Below is a small trained network, with its code and all its weights. Each question gives an input and a target symbol and asks what happens when units are switched off, that is, made to give their printed mean instead of their output.

import numpy as np


def w(rows, s, z=0):
    codes = np.array(rows[::2]) - 128.0
    scale = np.full(codes.shape[1], s)
    scale[-1] = z or s
    return codes * scale


def norm(h):
    return h / np.sqrt((h * h).mean(-1, keepdims=True) + 1e-5)


def softmax(a):
    e = np.exp(a - a.max(-1, keepdims=True))
    return e / e.sum(-1, keepdims=True)


def log_softmax(a):
    a = a - a.max(-1, keepdims=True)
    return a - np.log(np.exp(a).sum(-1, keepdims=True))


def net(x, mask):
    ids = ['βγλμπω'.index(c) for c in x.split()]
    T = len(ids)
    res = E[ids] + P[:T]
    u = 0
    for l in range(2):
        r = norm(res)
        for j in range(3):
            rows = slice(2 * j, 2 * j + 2)
            q, k, v = (r @ M[l][rows].T for M in (Q, K, V))
            z = softmax(np.where(np.tri(T) > 0, q @ k.T / 2**0.5, -1e9)) @ v
            o = O[l][rows]
            res = res + np.where(mask[u + j], z, o[:, -1]) @ o[:, :-1]
        u += 3
    return log_softmax(norm(res)[-1] @ U[:, :-1].T + U[:, -1])


Q, K, V, O = {}, {}, {}, {}
E = w([
[85,106,128,9,119],'β',
[113,144,114,47,135],'γ',
[94,146,77,3,119],'λ',
[128,209,152,92,157],'μ',
[56,96,230,81,161],'π',
[78,115,33,148,172],'ω',
],0.0069)
P = w([
[111,97,136,124,146],'0',
[13,110,78,99,53],'1',
[146,219,169,123,139],'2',
[162,79,155,154,186],'3',
[39,111,112,212,56],'4',
[65,255,114,76,177],'5',
],0.0085)
Q[0] = w([
[136,83,103,182,146],'0.h0',
[216,129,178,212,102],'0.h0',
[49,98,54,106,59],'0.h1',
[130,111,99,174,128],'0.h1',
[9,189,112,62,84],'0.h2',
[2,183,146,163,96],'0.h2',
],0.0083)
K[0] = w([
[67,148,109,138,48],'0.h0',
[33,55,68,126,30],'0.h0',
[164,236,133,170,109],'0.h1',
[49,145,170,120,119],'0.h1',
[241,28,110,159,129],'0.h2',
[254,135,71,140,108],'0.h2',
],0.0084)
V[0] = w([
[117,188,120,114,94],'0.h0',
[179,71,105,91,144],'0.h0',
[118,147,121,103,220],'0.h1',
[130,136,88,107,1],'0.h1',
[166,46,135,57,111],'0.h2',
[142,101,70,131,139],'0.h2',
],0.0074)
O[0] = w([
[135,254,234,191,198,166],'0.h0',
[153,74,69,52,182,115],'0.h0',
[166,120,115,172,120,254],'0.h1',
[44,108,177,45,240,100],'0.h1',
[190,152,151,231,51,235],'0.h2',
[114,120,53,143,111,130],'0.h2',
],0.0046,0.0039)
Q[1] = w([
[115,248,139,59,146],'1.h0',
[207,98,169,137,229],'1.h0',
[62,180,147,152,90],'1.h1',
[176,46,72,206,77],'1.h1',
[180,116,156,98,223],'1.h2',
[187,196,169,143,163],'1.h2',
],0.011)
K[1] = w([
[166,77,135,90,191],'1.h0',
[189,114,90,99,34],'1.h0',
[141,141,97,167,193],'1.h1',
[55,196,99,142,100],'1.h1',
[168,130,92,87,40],'1.h2',
[97,145,60,152,5],'1.h2',
],0.013)
V[1] = w([
[109,69,246,108,107],'1.h0',
[110,42,89,159,120],'1.h0',
[52,160,120,187,163],'1.h1',
[156,102,89,212,160],'1.h1',
[213,84,100,57,101],'1.h2',
[157,167,180,175,103],'1.h2',
],0.011)
O[1] = w([
[254,29,168,102,111,148],'1.h0',
[161,169,93,217,17,84],'1.h0',
[111,137,41,19,55,2],'1.h1',
[190,84,10,99,138,76],'1.h1',
[176,81,90,110,206,181],'1.h2',
[116,172,183,225,147,37],'1.h2',
],0.0093,0.0028)
U = w([
[229,114,130,77,119,73],'β',
[162,113,56,197,195,111],'γ',
[93,66,108,1,221,18],'λ',
[39,188,185,152,145,86],'μ',
[145,50,176,167,36,206],'π',
[98,128,20,122,40,252],'ω',
],0.0079,0.0023)

Each question gives the input, a string of symbols that net reads in full, and the target symbol t.
The units are the heads (2 rows each of Q, K, V and O). Each row of codes is followed by its name. A weight is (code - 128) times the scale printed after its matrix; where a second scale follows, it is the last column's (O and U).
mask holds one flag per head, layer by layer. A switched-off head (its flag False) gives its mean, the last column of its rows in O, instead of its output. The means were averaged over made-up inputs and are rounded, as every weight is.
A unit's drop is (log p(t) with every unit on - log p(t) with that unit switched off) / (log p(t) with every unit on - log p(t) with every unit switched off).
The circuit of an input: a set's keep is (log p(t) with only the set's units on - log p(t) with every unit switched off) / (log p(t) with every unit on - log p(t) with every unit switched off). Starting from all 6 units, units are removed one at a time, each time the one whose removal leaves the highest keep (on an exact tie, the one counted first), for as long as the keep stays at least 0.8.
units of the circuit, in order: the units of the circuit, biggest drop first
most important unit: the unit with the biggest drop
heads that matter: for each layer, one digit per head in row order, 1 if its drop is at least 0.15 and else 0, layers parted by /
input β λ μ ω β λ, target ω: most important unit => 1.h1
input β λ γ π ω, target ω: heads that matter => 000 / 010
input γ μ β λ, target γ: heads that matter => 101 / 101
input β λ π, target π: heads that matter => 000 / 110
input γ π λ λ β, target λ: heads that matter => 100 / 001
input ω μ β β λ, target λ: units of the circuit, in order => 0.h0; 1.h0
input λ λ μ λ λ, target μ: heads that matter => 100 / 101
input μ μ λ π, target μ: heads that matter => 010 / 101
input μ ω β β λ β, target π: heads that matter => 000 / 100
input μ γ γ ω λ γ, target ω: units of the circuit, in order => 1.h1; 1.h0
input γ ω γ, target γ: heads that matter => 111 / 111
input λ μ λ γ, target λ: heads that matter => 011 / 011
input μ π β β, target μ: heads that matter => 010 / 011
input π π ω, target π: units of the circuit, in order => 1.h0
input λ γ μ μ, target λ: units of the circuit, in order => 0.h1; 1.h2
input β λ λ, target π: heads that matter => 100 / 110
input π λ β γ, target π: units of the circuit, in order => 0.h1; 1.h0; 1.h1
input π π ω π λ β, target β: heads that matter => 000 / 100
input γ λ λ γ λ π, target γ: units of the circuit, in order => 1.h1; 0.h0; 1.h0
input λ λ ω π π μ, target β: units of the circuit, in order => 1.h0
input γ λ β π λ, target π: units of the circuit, in order => 1.h0; 1.h2
input λ λ β ω λ λ, target ω: units of the circuit, in order => 1.h0; 1.h1
input λ λ λ μ, target λ: units of the circuit, in order => 1.h2; 0.h1
